Here is a tiny trained network, its code and every weight. The questions are about switching its units off for an input and a class, where a switched-off unit gives its printed mean instead of its output.

import numpy as np


def w(rows, s, z=0):
    codes = np.array(rows[::2]) - 128.0
    scale = np.full(codes.shape[1], s)
    scale[-1] = z or s
    return codes * scale


def norm(h):
    return h / np.sqrt((h * h).mean(-1, keepdims=True) + 1e-5)


def f(y):
    return np.maximum(y, 0)


def log_softmax(a):
    a = a - a.max(-1, keepdims=True)
    return a - np.log(np.exp(a).sum(-1, keepdims=True))


def net(x, mask):
    res = np.array(x, float).reshape(1, 4) / 4 @ E
    u = 0
    for l in range(2):
        y = f(norm(res) @ A[l][:, :-1].T + A[l][:, -1])
        res = res + np.where(mask[u : u + 14], y, B[l][:, -1]) @ B[l][:, :-1]
        u += 14
    return log_softmax(norm(res)[-1] @ U[:, :-1].T + U[:, -1])


A, B = {}, {}
E = w([
[38,103,98,192,134,180,123,116],'x0',
[44,67,171,59,194,65,123,130],'x1',
[105,151,118,123,120,107,72,64],'x2',
[110,143,2,73,139,105,130,164],'x3',
],0.0081)
A[0] = w([
[86,82,194,129,154,20,170,149,51],'0.n0',
[98,83,177,77,186,21,75,121,97],'0.n1',
[138,83,193,165,128,112,129,147,28],'0.n2',
[144,142,184,121,185,183,186,255,3],'0.n3',
[122,141,122,104,130,61,26,60,111],'0.n4',
[177,40,128,106,198,160,110,247,59],'0.n5',
[184,150,117,9,131,122,91,94,49],'0.n6',
[162,124,184,146,101,49,122,120,131],'0.n7',
[125,121,177,143,82,132,115,97,82],'0.n8',
[231,107,138,106,135,64,87,69,65],'0.n9',
[181,93,146,93,128,149,186,103,80],'0.n10',
[204,191,151,85,195,71,145,144,11],'0.n11',
[198,160,152,71,69,92,133,121,46],'0.n12',
[191,215,100,136,114,136,120,36,108],'0.n13',
],0.0085,0.0049)
B[0] = w([
[194,71,117,163,119,140,144,99,208],'0.n0',
[219,66,78,125,94,144,151,109,254],'0.n1',
[131,217,135,208,114,75,134,185,162],'0.n2',
[113,102,156,69,119,246,16,91,194],'0.n3',
[98,99,215,84,163,225,11,254,207],'0.n4',
[79,195,185,41,119,211,52,151,198],'0.n5',
[128,236,179,86,195,135,211,97,198],'0.n6',
[106,191,191,130,103,116,189,170,198],'0.n7',
[87,185,108,116,101,43,146,181,171],'0.n8',
[146,158,167,108,163,210,168,70,200],'0.n9',
[111,148,156,146,151,163,137,56,168],'0.n10',
[127,209,156,151,194,147,205,97,190],'0.n11',
[72,173,117,142,178,186,236,79,201],'0.n12',
[192,8,88,95,119,139,73,122,227],'0.n13',
],0.0071,0.0057)
A[1] = w([
[127,154,175,117,124,171,52,164,63],'1.n0',
[11,135,101,185,162,154,116,113,47],'1.n1',
[199,115,129,140,114,200,146,149,74],'1.n2',
[58,66,110,177,167,148,170,97,54],'1.n3',
[173,148,109,180,141,138,144,125,15],'1.n4',
[102,64,168,68,171,53,180,115,133],'1.n5',
[122,157,92,100,175,55,133,169,139],'1.n6',
[94,77,170,97,130,110,156,108,52],'1.n7',
[143,122,62,99,164,114,136,128,110],'1.n8',
[128,99,108,194,142,159,99,104,48],'1.n9',
[183,138,119,166,98,151,159,105,4],'1.n10',
[139,180,87,60,175,129,101,159,146],'1.n11',
[167,112,211,217,95,106,131,58,67],'1.n12',
[148,143,245,150,110,111,134,118,95],'1.n13',
],0.012,0.0042)
B[1] = w([
[14,111,150,2,106,151,106,142,209],'1.n0',
[170,210,161,110,143,203,206,111,193],'1.n1',
[112,25,167,57,128,108,29,81,254],'1.n2',
[221,162,171,103,144,116,203,77,171],'1.n3',
[139,115,127,60,108,65,141,5,154],'1.n4',
[187,93,39,121,62,152,80,4,179],'1.n5',
[175,178,101,214,85,72,146,139,156],'1.n6',
[200,106,36,103,115,94,45,94,151],'1.n7',
[142,132,158,192,90,53,130,217,175],'1.n8',
[136,166,197,62,194,123,138,111,175],'1.n9',
[166,95,85,140,161,95,108,84,176],'1.n10',
[17,115,159,200,94,127,139,155,227],'1.n11',
[123,132,68,137,109,101,162,198,219],'1.n12',
[52,175,49,206,128,118,138,186,229],'1.n13',
],0.0091,0.0081)
U = w([
[219,53,27,106,55,103,37,39,176],'0',
[52,163,148,58,83,206,35,148,204],'1',
[190,245,141,134,168,161,224,41,159],'2',
[73,194,55,211,53,51,145,198,213],'3',
[100,83,151,111,124,139,80,154,123],'4',
[163,79,189,209,240,66,97,170,2],'5',
[196,59,220,184,192,56,143,206,2],'6',
[180,71,176,190,222,77,115,194,2],'7',
],0.012,0.0064)

Each question gives the input, the list of numbers given to net, and the class t.
The units are the neurons (one row each of A and B). Each row of codes is followed by its name. A weight is (code - 128) times the scale printed after its matrix; where a second scale follows, it is the last column's (A, B and U).
mask holds one flag per neuron, layer by layer. A switched-off neuron (its flag False) gives its mean, the last column of its row in B, instead of its output. The means were averaged over made-up inputs and are rounded, as every weight is.
A unit's drop is (log p(t) with every unit on - log p(t) with that unit switched off) / (log p(t) with every unit on - log p(t) with every unit switched off).
The circuit of an input: a set's keep is (log p(t) with only the set's units on - log p(t) with every unit switched off) / (log p(t) with every unit on - log p(t) with every unit switched off). Starting from the 12 units with the biggest drops (on a tie, the unit counted first), units are removed one at a time, each time the one whose removal leaves the highest keep (on an exact tie, the one counted first), for as long as the keep stays at least 0.8.
units of the circuit, in order: the units of the circuit, biggest drop first
k most important neurons: the k neurons with the biggest drops, biggest first
drop of u: that unit's drop, to one decimal
input [3,6,-1,5], class 0: units of the circuit, in order => 1.n5
input [4,0,1,-4], class 2: units of the circuit, in order => 0.n4; 1.n3
input [1,-4,-4,-1], class 0: 3 most important neurons => 0.n4; 0.n5; 1.n2
input [7,3,5,-5], class 2: 2 most important neurons => 1.n1; 1.n3
input [3,-4,0,-1], class 0: 2 most important neurons => 0.n4; 0.n5
input [5,-1,-3,4], class 2: 2 most important neurons => 1.n1; 0.n4
input [8,3,-4,-7], class 2: 2 most important neurons => 1.n3; 1.n1
input [2,-2,2,-2], class 4: 3 most important neurons => 0.n13; 0.n1; 1.n5
input [-5,-4,-6,-2], class 1: 2 most important neurons => 0.n3; 0.n1
input [5,-1,4,-4], class 2: 2 most important neurons => 1.n1; 0.n5
input [-6,-5,-3,7], class 3: 2 most important neurons => 1.n11; 1.n8
input [0,-4,-8,-6], class 1: 3 most important neurons => 0.n3; 1.n0; 1.n2
input [-4,4,0,4], class 0: 4 most important neurons => 0.n1; 1.n5; 0.n0; 1.n1
input [8,3,-6,2], class 2: units of the circuit, in order => 1.n3
input [-4,5,-2,-8], class 3: 2 most important neurons => 1.n13; 0.n2
input [6,2,3,8], class 3: drop of 1.n8 => 0.4
input [5,1,0,4], class 2: drop of 1.n1 => 0.1
input [-3,-4,-7,-8], class 3: drop of 0.n4 => 0.3
